Below are the code and all the weights of a small trained network. Each question names an input and a class and asks about switching units off, where a switched-off unit gives its printed mean instead of its output.

import numpy as np


def w(rows, s, z=0):
    codes = np.array(rows[::2]) - 128.0
    scale = np.full(codes.shape[1], s)
    scale[-1] = z or s
    return codes * scale


def f(y):
    return y / 2 * (1 + np.tanh(0.7978845608 * (y + 0.044715 * y**3)))


def log_softmax(a):
    a = a - a.max(-1, keepdims=True)
    return a - np.log(np.exp(a).sum(-1, keepdims=True))


def net(x, mask):
    res = np.array(x, float).reshape(1, 3) / 4 @ E
    y = f(res @ A[0][:, :-1].T + A[0][:, -1])
    res = res + np.where(mask, y, B[0][:, -1]) @ B[0][:, :-1]
    return log_softmax(res[-1] @ U[:, :-1].T + U[:, -1])


A, B = {}, {}
E = w([
[221,52,195,213],'x0',
[99,81,198,70],'x1',
[215,174,248,92],'x2',
],0.012)
A[0] = w([
[144,9,178,99,235],'neuron 0',
[164,187,131,189,194],'neuron 1',
[80,147,79,182,118],'neuron 2',
[143,185,109,70,254],'neuron 3',
[60,114,89,154,141],'neuron 4',
[74,77,116,159,215],'neuron 5',
[167,117,202,181,155],'neuron 6',
[173,115,172,168,165],'neuron 7',
[155,96,186,132,140],'neuron 8',
[98,89,112,169,236],'neuron 9',
[124,218,141,85,245],'neuron 10',
],0.012,0.0035)
B[0] = w([
[187,103,130,49,254],'neuron 0',
[71,197,77,199,195],'neuron 1',
[111,118,105,130,236],'neuron 2',
[36,174,200,122,229],'neuron 3',
[80,132,146,75,239],'neuron 4',
[106,50,25,76,218],'neuron 5',
[152,155,111,98,247],'neuron 6',
[185,172,88,138,224],'neuron 7',
[204,158,142,112,211],'neuron 8',
[107,7,2,125,211],'neuron 9',
[64,214,212,102,240],'neuron 10',
],0.0083,0.0096)
U = w([
[217,107,139,118,28],'0',
[118,139,73,249,150],'1',
[100,39,72,107,63],'2',
[114,146,213,116,245],'3',
],0.012,0.0013)

Each question gives the input, the list of numbers given to net, and the class t.
The units are the neurons (one row each of A and B). Each row of codes is followed by its name. A weight is (code - 128) times the scale printed after its matrix; where a second scale follows, it is the last column's (A, B and U).
mask holds one flag per neuron, in row order. A switched-off neuron (its flag False) gives its mean, the last column of its row in B, instead of its output. The means were averaged over made-up inputs and are rounded, as every weight is.
A unit's drop is (log p(t) with every unit on - log p(t) with that unit switched off) / (log p(t) with every unit on - log p(t) with every unit switched off).
The circuit of an input: a set's keep is (log p(t) with only the set's units on - log p(t) with every unit switched off) / (log p(t) with every unit on - log p(t) with every unit switched off). Starting from all 11 units, units are removed one at a time, each time the one whose removal leaves the highest keep (on an exact tie, the one counted first), for as long as the keep stays at least 0.8.
units of the circuit, in order: the units of the circuit, biggest drop first
top k neurons: the k neurons with the biggest drops, biggest first
drop of u: that unit's drop, to one decimal
input [2,-5,5], class 1: units of the circuit, in order : (neuron 1)
input [8,2,-3], class 0: units of the circuit, in order : (neuron 8; neuron 0)
input [-8,-6,-3], class 3: units of the circuit, in order : (neuron 10; neuron 3)
input [5,-4,1], class 1: top 3 neurons : (neuron 1; neuron 0; neuron 4)
input [-3,-6,3], class 3: top 3 neurons : (neuron 10; neuron 9; neuron 3)
input [7,-4,-5], class 2: top 2 neurons : (neuron 9; neuron 5)
input [2,-6,7], class 1: top 2 neurons : (neuron 1; neuron 0)
input [8,-7,-8], class 2: drop of neuron 9 : 0.5
input [1,4,5], class 0: drop of neuron 8 : 0.2
input [6,5,-2], class 0: drop of neuron 8 : 0.1
